Here is a tiny trained network, its code and every weight. The questions are about switching its units off for an input and a class, where a switched-off unit gives its printed mean instead of its output.

import numpy as np


def w(rows, s, z=0):
    codes = np.array(rows[::2]) - 128.0
    scale = np.full(codes.shape[1], s)
    scale[-1] = z or s
    return codes * scale


def f(y):
    return y / 2 * (1 + np.tanh(0.7978845608 * (y + 0.044715 * y**3)))


def log_softmax(a):
    a = a - a.max(-1, keepdims=True)
    return a - np.log(np.exp(a).sum(-1, keepdims=True))


def net(x, mask):
    res = np.array(x, float).reshape(1, 7) / 4 @ E
    y = f(res @ A[0][:, :-1].T + A[0][:, -1])
    res = res + np.where(mask, y, B[0][:, -1]) @ B[0][:, :-1]
    return log_softmax(res[-1] @ U[:, :-1].T + U[:, -1])


A, B = {}, {}
E = w([
[90,1,177,161,210,197,170,148,142],'x0',
[81,30,157,167,63,100,99,74,123],'x1',
[112,130,184,62,154,91,166,190,101],'x2',
[56,160,103,65,28,169,147,167,191],'x3',
[40,151,133,191,160,113,29,107,115],'x4',
[158,174,195,102,146,197,106,138,45],'x5',
[157,140,197,138,80,110,183,32,78],'x6',
],0.0079)
A[0] = w([
[173,120,77,196,161,43,95,94,127,162],'neuron 1',
[137,13,137,102,228,70,177,138,129,195],'neuron 2',
[64,189,72,151,96,84,14,118,146,176],'neuron 3',
[105,56,143,153,212,207,107,164,130,230],'neuron 4',
[176,104,83,192,98,12,133,79,114,167],'neuron 5',
[194,199,129,82,124,140,158,144,83,136],'neuron 6',
[120,64,114,196,238,254,87,169,118,242],'neuron 7',
[133,202,44,166,207,105,106,158,109,137],'neuron 8',
[117,90,52,59,73,198,192,153,206,188],'neuron 9',
[158,108,103,216,98,107,104,57,149,197],'neuron 10',
[101,34,101,82,78,129,157,105,152,253],'neuron 11',
[189,206,160,41,117,111,132,163,80,106],'neuron 12',
[141,85,109,202,112,126,119,63,78,40],'neuron 13',
[171,127,132,132,150,119,193,121,90,47],'neuron 14',
[73,128,161,147,61,118,159,160,107,126],'neuron 15',
],0.0076,0.0033)
B[0] = w([
[193,116,134,179,143,57,160,150,161,187],'neuron 1',
[138,181,87,175,154,58,91,204,90,221],'neuron 2',
[63,173,134,186,165,120,146,254,140,216],'neuron 3',
[184,113,162,207,133,54,45,90,56,229],'neuron 4',
[185,110,178,154,102,85,124,125,87,191],'neuron 5',
[153,212,87,79,122,176,116,92,78,192],'neuron 6',
[196,109,159,179,188,72,33,84,67,255],'neuron 7',
[58,159,79,114,160,149,182,144,201,198],'neuron 8',
[250,126,151,104,94,135,218,168,227,222],'neuron 9',
[197,104,146,145,108,90,123,123,137,183],'neuron 10',
[153,99,130,176,126,99,130,194,152,192],'neuron 11',
[132,192,79,67,71,166,121,101,100,199],'neuron 12',
[167,81,208,126,101,130,135,63,132,160],'neuron 13',
[102,156,123,138,91,133,123,130,118,151],'neuron 14',
[83,101,129,134,137,109,116,160,132,148],'neuron 15',
],0.0091,0.01)
U = w([
[92,65,172,76,117,182,156,77,89,95],'0',
[141,129,147,186,154,44,78,151,75,227],'1',
[2,144,146,103,122,173,112,157,160,149],'2',
[82,74,137,110,140,185,150,104,130,1],'3',
[105,152,70,140,236,170,98,68,147,51],'4',
[144,139,112,129,139,120,224,201,215,143],'5',
[130,210,87,26,108,211,143,107,97,159],'6',
[196,93,186,122,107,129,121,56,125,6],'7',
],0.0088,0.0028)

Each question gives the input, the list of numbers given to net, and the class t.
The units are the neurons (one row each of A and B). Each row of codes is followed by its name. A weight is (code - 128) times the scale printed after its matrix; where a second scale follows, it is the last column's (A, B and U).
mask holds one flag per neuron, in row order. A switched-off neuron (its flag False) gives its mean, the last column of its row in B, instead of its output. The means were averaged over made-up inputs and are rounded, as every weight is.
A unit's drop is (log p(t) with every unit on - log p(t) with that unit switched off) / (log p(t) with every unit on - log p(t) with every unit switched off).
The circuit of an input: a set's keep is (log p(t) with only the set's units on - log p(t) with every unit switched off) / (log p(t) with every unit on - log p(t) with every unit switched off). Starting from the 12 units with the biggest drops (on a tie, the unit counted first), units are removed one at a time, each time the one whose removal leaves the highest keep (on an exact tie, the one counted first), for as long as the keep stays at least 0.8.
circuit, biggest first: the units of the circuit, biggest drop first
unit that matters most: the unit with the biggest drop
k most important neurons: the k neurons with the biggest drops, biggest first
drop when u is switched off: that unit's drop, to one decimal
input [-6,5,-2,-8,3,-2,7], class 7: unit that matters most : neuron 13
input [-2,1,-2,-5,6,0,8], class 7: circuit, biggest first : [neuron 13; neuron 2]
input [-2,0,-6,1,4,3,7], class 7: circuit, biggest first : [neuron 2; neuron 13]
input [4,4,-7,6,-4,6,-7], class 7: circuit, biggest first : [neuron 9; neuron 3; neuron 7]
input [-8,-7,-8,-1,7,-4,2], class 5: 2 most important neurons : [neuron 8; neuron 7]
input [1,0,3,-6,2,5,8], class 7: circuit, biggest first : [neuron 3; neuron 13]
input [6,-5,8,6,0,-2,-7], class 1: 3 most important neurons : [neuron 4; neuron 7; neuron 2]
input [-7,2,0,-6,4,6,6], class 7: 2 most important neurons : [neuron 2; neuron 13]
input [8,5,-4,-1,-7,7,8], class 1: 2 most important neurons : [neuron 2; neuron 9]
input [-8,1,1,-7,-2,-6,-8], class 5: 3 most important neurons : [neuron 7; neuron 8; neuron 4]
input [-4,-7,0,-7,5,-3,3], class 5: circuit, biggest first : [neuron 8; neuron 7]
input [-4,1,-3,-7,-4,6,-1], class 7: 2 most important neurons : [neuron 3; neuron 1]
input [5,-1,3,8,1,-1,5], class 5: drop when neuron 9 is switched off : 0.1
input [-3,-7,-7,-5,2,1,6], class 6: drop when neuron 2 is switched off : 0.1
input [6,-7,1,6,-3,4,-2], class 7: drop when neuron 7 is switched off : 0.3
input [4,-5,-4,3,-4,5,2], class 6: most important neuron : [neuron 6]
